Below are the code and all the weights of a small trained network. Each question names an input and a class and asks about switching units off, where a switched-off unit gives its printed mean instead of its output.

import numpy as np


def w(rows, s, z=0):
    codes = np.array(rows[::2]) - 128.0
    scale = np.full(codes.shape[1], s)
    scale[-1] = z or s
    return codes * scale


def f(y):
    return np.maximum(y, 0)


def log_softmax(a):
    a = a - a.max(-1, keepdims=True)
    return a - np.log(np.exp(a).sum(-1, keepdims=True))


def net(x, mask):
    res = np.array(x, float).reshape(1, 3) / 4 @ E
    y = f(res @ A[0][:, :-1].T + A[0][:, -1])
    res = res + np.where(mask, y, B[0][:, -1]) @ B[0][:, :-1]
    return log_softmax(res[-1] @ U[:, :-1].T + U[:, -1])


A, B = {}, {}
E = w([
[173,202,177,174,101,146,87,126,249,114],'x0',
[117,191,92,165,201,194,103,176,73,98],'x1',
[48,96,199,80,193,94,92,153,182,84],'x2',
],0.015)
A[0] = w([
[2,101,164,85,140,131,81,242,161,158,49],'n0',
[114,217,89,171,191,176,59,158,72,136,91],'n1',
[161,220,166,189,103,127,63,166,210,163,122],'n2',
[144,186,180,169,109,214,56,160,187,104,87],'n3',
[103,163,159,135,167,158,90,188,96,59,92],'n4',
[88,78,93,80,158,174,142,126,40,151,66],'n5',
[107,46,138,85,150,143,119,179,88,119,181],'n6',
[216,184,63,179,56,129,133,143,100,188,140],'n7',
[60,195,37,136,210,186,89,191,99,125,125],'n8',
[88,75,125,80,81,60,176,83,154,216,116],'n9',
[172,152,85,226,77,193,200,119,90,127,95],'n10',
[162,79,144,156,129,82,193,169,40,79,254],'n11',
[97,170,182,74,192,97,73,142,156,49,167],'n12',
[175,70,128,28,88,42,144,114,236,238,94],'n13',
],0.0077,0.011)
B[0] = w([
[106,56,123,25,154,156,163,81,50,108,195],'n0',
[150,60,189,192,56,123,218,130,54,115,207],'n1',
[122,170,160,86,154,64,140,93,155,213,239],'n2',
[184,170,122,96,192,90,211,87,172,207,210],'n3',
[145,51,192,126,78,118,154,170,96,47,182],'n4',
[238,148,161,27,176,64,186,6,182,185,202],'n5',
[157,189,72,155,197,99,72,117,132,181,218],'n6',
[70,76,119,108,142,213,79,105,53,169,246],'n7',
[187,152,181,177,70,61,153,174,68,115,233],'n8',
[153,124,154,164,133,69,136,172,25,105,214],'n9',
[126,78,106,106,129,233,118,125,68,126,218],'n10',
[91,228,89,153,155,150,140,95,148,134,247],'n11',
[42,97,98,133,143,254,74,70,45,129,232],'n12',
[126,106,215,165,133,120,162,164,40,93,238],'n13',
],0.0081,0.014)
U = w([
[183,175,140,43,180,77,185,75,132,176,83],'0',
[83,27,120,66,144,218,117,121,89,129,74],'1',
[162,69,180,172,96,74,195,199,86,86,105],'2',
[60,209,124,187,153,134,94,126,118,142,249],'3',
[149,65,46,94,86,92,106,221,200,54,72],'4',
[150,103,96,117,93,113,56,235,220,66,69],'5',
[159,94,76,91,76,99,93,199,191,44,71],'6',
[141,87,44,96,79,86,101,247,214,39,72],'7',
],0.013,0.017)

Each question gives the input, the list of numbers given to net, and the class t.
The units are the neurons (one row each of A and B). Each row of codes is followed by its name. A weight is (code - 128) times the scale printed after its matrix; where a second scale follows, it is the last column's (A, B and U).
mask holds one flag per neuron, in row order. A switched-off neuron (its flag False) gives its mean, the last column of its row in B, instead of its output. The means were averaged over made-up inputs and are rounded, as every weight is.
A unit's drop is (log p(t) with every unit on - log p(t) with that unit switched off) / (log p(t) with every unit on - log p(t) with every unit switched off).
The circuit of an input: a set's keep is (log p(t) with only the set's units on - log p(t) with every unit switched off) / (log p(t) with every unit on - log p(t) with every unit switched off). Starting from the 12 units with the biggest drops (on a tie, the unit counted first), units are removed one at a time, each time the one whose removal leaves the highest keep (on an exact tie, the one counted first), for as long as the keep stays at least 0.8.
units of the circuit, in order: the units of the circuit, biggest drop first
top k neurons: the k neurons with the biggest drops, biggest first
drop of u: that unit's drop, to one decimal
input [7,-6,-8], class 1: units of the circuit, in order	(n7)
input [-4,-1,4], class 0: top 4 neurons	(n7 n10 n6 n5)
input [-1,-3,0], class 3: units of the circuit, in order	(n5 n0)
input [8,8,-2], class 0: top 3 neurons	(n3 n2 n13)
input [5,4,5], class 0: top 4 neurons	(n3 n2 n7 n10)
input [-1,-5,5], class 1: top 2 neurons	(n8 n12)
input [7,7,0], class 0: top 4 neurons	(n3 n2 n13 n9)
input [3,0,4], class 1: top 3 neurons	(n12 n11 n5)
input [7,8,7], class 2: top 3 neurons	(n4 n8 n1)
input [-2,1,-5], class 1: top 2 neurons	(n10 n7)
input [3,-7,5], class 2: top 2 neurons	(n13 n7)
input [4,3,-5], class 1: top 3 neurons	(n7 n10 n5)
input [-4,2,-1], class 0: top 2 neurons	(n5 n12)
input [5,5,7], class 1: units of the circuit, in order	(n12)
input [5,7,2], class 2: top 2 neurons	(n1 n4)
input [-7,2,4], class 0: drop of n5	0.3
input [5,8,-4], class 2: drop of n1	0.4
input [1,-2,3], class 3: drop of n3	-0.1
